Small tables with named rows and columns. After each table, cells are looked up by row and column.

dogaki =
|  | gad | bav | ren |
|---|---|---|---|
| bib | 1.0 | 0.5 | 0.4 |
| dok | 0.9 | 0.5 | 0.4 |
| lakovo | 0.2 | 0.8 | 0.7 |

bib, ren => 0.4
lakovo, bav => 0.8
lakovo, ren => 0.7
bib, gad => 1.0
lakovo, gad => 0.2
bib, bav => 0.5
dok, gad => 0.9

doz.tsv
	tuboto	mozu	lamumek	ven	masap	dof	vedatun	goze
zef	77.2	17.5	51.4	62.6	66.2	60.1	28.9	76.0
sozeke	72.2	56.4	52.1	44.0	78.5	37.0	37.4	65.3
dem	37.5	72.5	65.3	24.6	70.6	45.4	70.0	59.2
vik	28.9	19.4	18.7	28.9	45.5	52.4	40.1	50.3
mutobeb	17.0	58.0	20.5	35.3	38.4	48.4	61.8	28.8
tamo	41.7	56.4	47.4	35.4	20.1	45.9	82.3	55.5
nofo	51.0	48.4	84.3	53.3	32.6	66.7	59.9	75.4
toleser	41.5	86.3	55.6	18.2	39.7	25.9	66.3	55.3
kuzipa	73.6	57.0	47.0	50.6	76.6	22.3	82.8	29.4
lov	30.7	69.3	44.2	33.8	67.9	85.9	29.9	66.5

What is the masap of toleser in doz? 39.7
What is the lamumek of kuzipa in doz? 47.0
What is the dof of nofo in doz? 66.7
What is the vedatun of lov in doz? 29.9
What is the vedatun of mutobeb in doz? 61.8
What is the lamumek of vik in doz? 18.7
What is the goze of toleser in doz? 55.3
What is the goze of sozeke in doz? 65.3
What is the vedatun of tamo in doz? 82.3
What is the vedatun of kuzipa in doz? 82.8
What is the ven of dem in doz? 24.6
What is the ven of zef in doz? 62.6
What is the mozu of sozeke in doz? 56.4
Row with the largest masap: sozeke

Table zaz
         kizin  pobut  vude  mekaro  reg
sas        118    115    56     204  142
gim         97    112   125      99  153
nusu       162    173   187      61  197
nam        171     46    90     167  202
falonif    165     41   122     135  178
fet        121     81   115      81  190
kivo        85     95   159      76  170
getub      162    104    91     152  142

kivo, reg => 170
gim, vude => 125
sas, vude => 56
fet, kizin => 121
nam, kizin => 171
nam, reg => 202
nam, mekaro => 167
sas, kizin => 118
sas, pobut => 115
getub, mekaro => 152
nusu, mekaro => 61
fet, reg => 190
nusu, pobut => 173
Row with the largest mekaro: sas

bim =
,veluva,fakasu,zumazi,nazeru,rukid,ter,dinepus,kadu,riki,lovusap
rav,23.5,17.7,1.5,-3.2,-4.5,-20.2,36.3,25.9,-15.0,38.4
peb,12.0,26.9,45.6,-36.0,-3.3,2.2,7.7,41.1,-15.4,-9.2
kazovi,15.7,2.5,13.7,10.6,12.7,27.1,-0.4,16.5,6.0,-6.8
bozat,9.7,49.2,48.7,-53.7,-15.5,-33.4,42.1,58.5,-26.5,24.9
kora,-4.4,34.3,23.4,-15.5,3.7,-6.1,29.6,15.1,0.9,16.9
fom,13.3,48.8,38.1,-47.2,-19.2,-45.5,54.7,58.9,-27.8,42.4
nid,21.0,25.6,34.9,-38.6,-11.8,-17.5,28.5,49.7,-28.1,15.6

kazovi, ter -> 27.1
fom, fakasu -> 48.8
nid, zumazi -> 34.9
fom, rukid -> -19.2
fom, kadu -> 58.9
kazovi, rukid -> 12.7
Which row has the largest rukid? kazovi

dosirus:
          nez   tup   nuv  zifab  tepoved  porevad  tono
peti     0.93  0.57  0.37   0.57     0.52     0.31  0.63
mige     0.83  0.72  0.34   0.73     0.33     0.40  0.63
monu     0.52  0.30  0.50   0.30     0.92     0.61  0.54
saviref  0.94  0.68  0.60   0.71     0.24     0.35  0.71
pegoba   0.25  0.29  0.47   0.28     0.98     0.60  0.45
lenov    0.81  0.38  0.42   0.37     0.74     0.49  0.66
bopepor  0.89  0.75  0.40   0.73     0.30     0.35  0.63

What is the nuv of pegoba in dosirus? 0.47
What is the tono of mige in dosirus? 0.63
What is the zifab of bopepor in dosirus? 0.73
What is the nuv of mige in dosirus? 0.34
What is the tono of monu in dosirus? 0.54
What is the nez of monu in dosirus? 0.52
What is the tepoved of pegoba in dosirus? 0.98
What is the zifab of monu in dosirus? 0.30
What is the nuv of monu in dosirus? 0.50
What is the tono of lenov in dosirus? 0.66
What is the porevad of lenov in dosirus? 0.49
Which row has the largest tup? bopepor

